Here is a tiny trained network, its code and every weight. The questions are about switching its units off for an input and a class, where a switched-off unit gives its printed mean instead of its output.

import numpy as np


def w(rows, s, z=0):
    codes = np.array(rows[::2]) - 128.0
    scale = np.full(codes.shape[1], s)
    scale[-1] = z or s
    return codes * scale


def f(y):
    return np.maximum(y, 0)


def log_softmax(a):
    a = a - a.max(-1, keepdims=True)
    return a - np.log(np.exp(a).sum(-1, keepdims=True))


def net(x, mask):
    res = np.array(x, float).reshape(1, 4) / 4 @ E
    y = f(res @ A[0][:, :-1].T + A[0][:, -1])
    res = res + np.where(mask, y, B[0][:, -1]) @ B[0][:, :-1]
    return log_softmax(res[-1] @ U[:, :-1].T + U[:, -1])


A, B = {}, {}
E = w([
[174,126,135,189,202,58,140,194,166,104,123],'x0',
[218,127,162,158,222,212,141,95,95,142,121],'x1',
[115,170,22,118,166,158,95,167,86,226,109],'x2',
[184,161,22,161,160,153,9,167,130,83,181],'x3',
],0.012)
A[0] = w([
[78,127,111,109,149,34,141,242,193,139,107,154],'N0',
[37,131,70,146,127,87,102,212,155,166,102,172],'N1',
[254,138,79,248,237,119,92,161,145,132,86,175],'N2',
[249,154,83,142,219,156,97,198,159,137,124,219],'N3',
[69,118,126,145,125,189,137,42,75,167,89,253],'N4',
[144,171,25,95,87,190,98,75,103,160,137,223],'N5',
[191,110,128,125,204,198,123,128,97,136,117,224],'N6',
[225,89,172,184,152,94,116,134,184,24,140,122],'N7',
[196,144,93,133,192,148,80,143,103,168,89,29],'N8',
[161,139,58,138,74,131,44,165,130,145,159,147],'N9',
[68,150,118,86,94,192,104,120,120,125,121,69],'N10',
],0.0092,0.0028)
B[0] = w([
[67,126,77,117,165,139,141,144,133,1,105,188],'N0',
[74,153,86,94,133,132,146,148,99,101,146,197],'N1',
[158,158,188,193,147,180,109,114,133,107,173,254],'N2',
[160,194,108,186,151,136,60,105,85,90,123,243],'N3',
[105,92,117,70,103,135,112,68,168,154,130,194],'N4',
[136,126,59,87,183,171,70,99,78,135,168,222],'N5',
[93,136,131,155,139,148,114,93,185,127,143,202],'N6',
[139,108,100,180,147,163,124,98,127,59,121,201],'N7',
[157,160,136,157,183,137,90,142,120,130,94,195],'N8',
[127,156,72,100,165,81,131,170,123,160,120,215],'N9',
[186,103,113,137,96,177,84,65,141,159,166,171],'N10',
],0.013,0.02)
U = w([
[125,103,55,68,141,159,113,125,115,168,151,123],'0',
[162,166,119,152,143,128,111,111,125,188,61,36],'1',
[75,190,77,107,136,97,156,234,107,114,129,230],'2',
[132,97,247,117,59,130,182,97,178,216,125,170],'3',
[207,175,99,240,146,156,71,145,104,85,148,146],'4',
[115,87,180,162,111,138,191,97,172,46,106,212],'5',
[145,177,188,198,161,154,122,105,158,151,182,119],'6',
[189,123,127,90,153,119,137,197,111,154,137,1],'7',
],0.011,0.0025)

Each question gives the input, the list of numbers given to net, and the class t.
The units are the neurons (one row each of A and B). Each row of codes is followed by its name. A weight is (code - 128) times the scale printed after its matrix; where a second scale follows, it is the last column's (A, B and U).
mask holds one flag per neuron, in row order. A switched-off neuron (its flag False) gives its mean, the last column of its row in B, instead of its output. The means were averaged over made-up inputs and are rounded, as every weight is.
A unit's drop is (log p(t) with every unit on - log p(t) with that unit switched off) / (log p(t) with every unit on - log p(t) with every unit switched off).
The circuit of an input: a set's keep is (log p(t) with only the set's units on - log p(t) with every unit switched off) / (log p(t) with every unit on - log p(t) with every unit switched off). Starting from all 11 units, units are removed one at a time, each time the one whose removal leaves the highest keep (on an exact tie, the one counted first), for as long as the keep stays at least 0.8.
circuit, biggest first: the units of the circuit, biggest drop first
k most important neurons: the k neurons with the biggest drops, biggest first
drop when u is switched off: that unit's drop, to one decimal
input [2,1,-3,-2], class 5: circuit, biggest first -> N3; N5
input [-3,-4,1,7], class 0: most important neuron -> N2
input [2,4,-4,-2], class 5: 2 most important neurons -> N3; N5
input [4,-6,4,5], class 2: 2 most important neurons -> N1; N9
input [-4,3,-6,-3], class 3: 2 most important neurons -> N0; N3
input [2,4,-1,-4], class 6: 2 most important neurons -> N0; N1
input [-3,-7,8,5], class 0: 2 most important neurons -> N5; N10
input [0,1,3,-5], class 3: 2 most important neurons -> N5; N3
input [8,-6,-3,-3], class 5: 3 most important neurons -> N9; N7; N5
input [-3,4,8,-2], class 0: 4 most important neurons -> N4; N2; N5; N7
input [0,-5,5,-2], class 2: drop when N8 is switched off -> 0.0
input [-7,0,3,-8], class 3: drop when N3 is switched off -> 0.2
input [2,7,8,-7], class 6: drop when N7 is switched off -> 0.1
input [0,-5,7,-4], class 2: circuit, biggest first -> N1
